[ -1  20  12 -13  -9  19 -18  14 -26  11   7   7  12  10 -27   2  -7 -33]
H
[ -7 -15  21 -23  19  39  -2  -4 -18   1  42  23  28  20 -18  20  -4 -61]
X
[-12  11   5  -4   6  25 -11   4  -1 -28   9 -10   4  10  33   2  15 -12]
L
[  5 -16  23 -13   3   6   2   0   2 -29  23   0  -6  26  -5  -8  -1 -40]
D
[-10   1   2 -10  11   6   1   2   8 -28   0  -8  -5   3  35  -9   5   0]
L
[ -4  18   4   7   0  18 -41   4  -9 -25  -6  -4 -15  16   0   5  12  17]
X
[ -9  14  11 -12  -7  33 -34  10  -8 -11  10   4   7   5 -22   7   2 -25]
D
[ -9  24  19 -10  -8  18 -21  -7  -5  15  21  17 -10  10 -24  10  -3 -23]
X
[  3   6   5  -5   3  11  -8   0  -2 -28  -4   1   2   7  -1   6   4 -13]
H
[  0 -10  16 -10   7   3   2   9  -3 -15  10   7 -12   2 -30  -7  -4   9]
D
[ -7   0   7   4  -3  16 -14  11  -4 -15   9   2   3  11  31   5   5 -43]
H
[  9 -11  17  -5 -32  -1 -29   3 -13 -46   9 -11 -26  13  26   4  -4  -9]
D
[ -8   1  24  -3   6  27  -5   0   2  -6   0  17   8  12 -45   8  -4 -23]
D
[ -3  -1   4   2  -8   6 -16   7  -9 -17  11 -15   4  11  25   1   9 -17]
H
[-13   5  30 -26   1  26 -14   1   0   9  28  20  19  22 -32  -1  -8 -37]
X
[  2   4   7 -11   7   7 -11   7  -1 -19  12   6  -3  22  14   8   6 -17]
L
[ -9  -5  27  -6   9  19   2   1   3  10   7  19  16  21 -43  -6  -2  -5]
D
[ 12  22  17  24 -16  -2 -34   5  -8  -7 -21  -2 -14   9 -27  11  -2  -8]
L
[  6   5   2   0  -1 -13  -2  -5  -8   6  -9  -2 -24   0 -23  -2  -5  10]
X
[-17  25   9  -7  -2  53 -38  10  -2  -7   5  31  24  24 -39   2   9 -25]
D
[-22   2  12   2   5  43 -11  13  17  23  20  22  54  13 -24  11 -11 -45]
X
[ 23 -19   4 -10   2  -4   2   5  -5 -11  22 -13 -25  13  32   2  -2 -22]
D
[-17  -9   4  10  10  12 -13   5   2 -24   3 -10  15  14  34   8   1  -5]
X
[ -2 -23  16  -3  27   8  14   2  -3  -7  25   9   8  14  -3   1  -7 -25]
X
[  2  11  10  -6   3   7   0   4   3  -1   5  -6  11  10  10   4   0 -36]
H
[-12   2  10 -15  12  32 -15   8  -8 -38  17  -3 -11  14  30   4   0 -16]
L
[ 17  -6   6 -19   2  17 -17  10  -2 -30  15 -11   4  18  21   2   5 -23]
H
[ -8   7   7   7  -4  23 -10   0 -31 -19   8   2  -6  16  -2  10   4   7]
L
[ -5  -6  12 -18  -8  13 -22   0   1 -22  11  -4  11   9   6  -1   5 -25]
H
[-17 -15   4 -21   1  15  17   1  -9 -31  25  -4  22   6  56   4   9 -29]
L
[ -4  -7   9 -10  14   3  -9   6  -1 -17  20  17  -1  13 -19  -8   4 -17]
X
[  7   4  15   8   5 -22   5  -1   8 -14  -8  -1 -10  22  -8   0  -2  -7]
D
[  1  -5   4 -18   1  19 -19  -3 -53 -10  30  25  15  11  -3   8   1 -31]
L
[-10 -10   0  -4   3   5 -14  -9 -10 -14   6   1  -2   3  18  -1  -2 -12]
L
[  3   1   5  -7   2   5 -12  -5 -11 -16   0  -7   8   9  24  -2   3 -15]
L
[  3  -1   6  -1  -9  10  -7  17   1   0   6  11  11  -2  -3  38   0 -21]
H
[ -2  -1  -8 -22  -5  27   9   6  -6   1   3  12  16 -11  17  -2   0 -30]
H
[  2  10   2  -3   5  18 -23   7  -6 -16   3   1   7  15   2   5  -1 -14]
H
[-10  -3  11 -12   3  42 -15   4  -9 -35  21   2  10  11  14  -2  -3 -19]
L
[  1   8  -4  -2  10   6 -23 -13  -1 -30  18 -12   2  40  41   4  11 -25]
D
[-28   4  -5  -4   3  52 -17   1  -6 -10  32   2  37  13  18  -2   2 -12]
X
[ -7 -11  29 -18  -8  33 -39  12 -17 -38  11   6  -6  27 -16   8  -1 -14]
D
[ -9 -26   8 -15  58  17  -5  10   2  -9  10   7  -3   6 -31 -10  -6   1]
D
[-13 -11   8 -13  11  12   6  -4   1 -33  25   0   7   9  23   7   1 -15]
X

[ 9  1 -5 -7  5 -1  3 -1 -1  0  9  5 -9  4  5 -4 -7  9]
BQ
[ 5  2 -6  3  0 -2 -4 -1 -1 -3  7  3  5  1 -2  0 -3  1]
TG
[ 11   5 -13   2   4  -6   0   0  12  -3  11   7  -1   5   0  -1  -7   3]
Lm
[-3  0 -8  2  5 -4 -3  0  2 -6 -3 -3  5  5 10  4  3  7]
FM
[-1 -1 -2  2 -3 -4  1  0 10  2  7  7 -2 -1 -3  0 -1 -2]
GS
[ 3  1  3 -1  2  0  2  3  2  2 -7 -4 -5  0  1 -1  1 -1]
FJ
[  8   2  -5  -1   2   5  -4  -2 -19  -6   3  -7  10   3   1  -3  -3   3]
BD
[ 19   7  -1  -2   5  -1   5   4  13   3   8   6 -14   3  -7  -8 -10  -2]
Lm
[  2   5  -8  -1   9  -2  -1   0  -5 -10  -4  -3   3  10  13   1  -1  10]
BQ
[ 3  5 -2  5  5 -1 -3  5  7 -3 -6 -5  5  3  0  2  4 -2]
FJ
[ 11   4 -17   2   0  -8   0   0  19   0  16  12  -5   2  -4   0  -9   1]
Lm
[15  4 -8  1  1  3  0 -1 -4 -1  6 -2  0  0 -8 -5 -8 -3]
FJ
[ 10   2 -15   1   2  -2  -1  -2   3  -3   9   3   0   2  -1  -1  -7   3]
RL
[ 15   6 -11   0   6  -1   0  -1  -2  -4  11   4  -1   6   0  -5 -10   6]
Lm
[ 4  6 14  3  5  2  3 10  9  1 -6 -4 -5  3 -3 -3  3 -5]
JB
[10  8 -4  4  9 -2 -1  7  7 -6 -3 -4  1  8  3 -1 -2  2]
RG
[ 0  1 -1  0  0 -1  0  0  4 -1  5  5  0  3  1 -1  0  1]
GS
[  2  -1  -3  -2  -1   3   0  -3 -10  -2   2   0   3   0   1  -1  -1   4]
JB
[ 6  3  7  0  2  1  1  3  0 -2  3  0 -2  3 -2 -5 -2 -2]
GS
[ 16   6  -8  -2   5   0   3   0  -1  -1  11   5  -5   6  -2  -6 -11   3]
Lm
[20  9  2  1  7  3  3  5  3  0  4 -1 -8  3 -8 -7 -7 -4]
FM
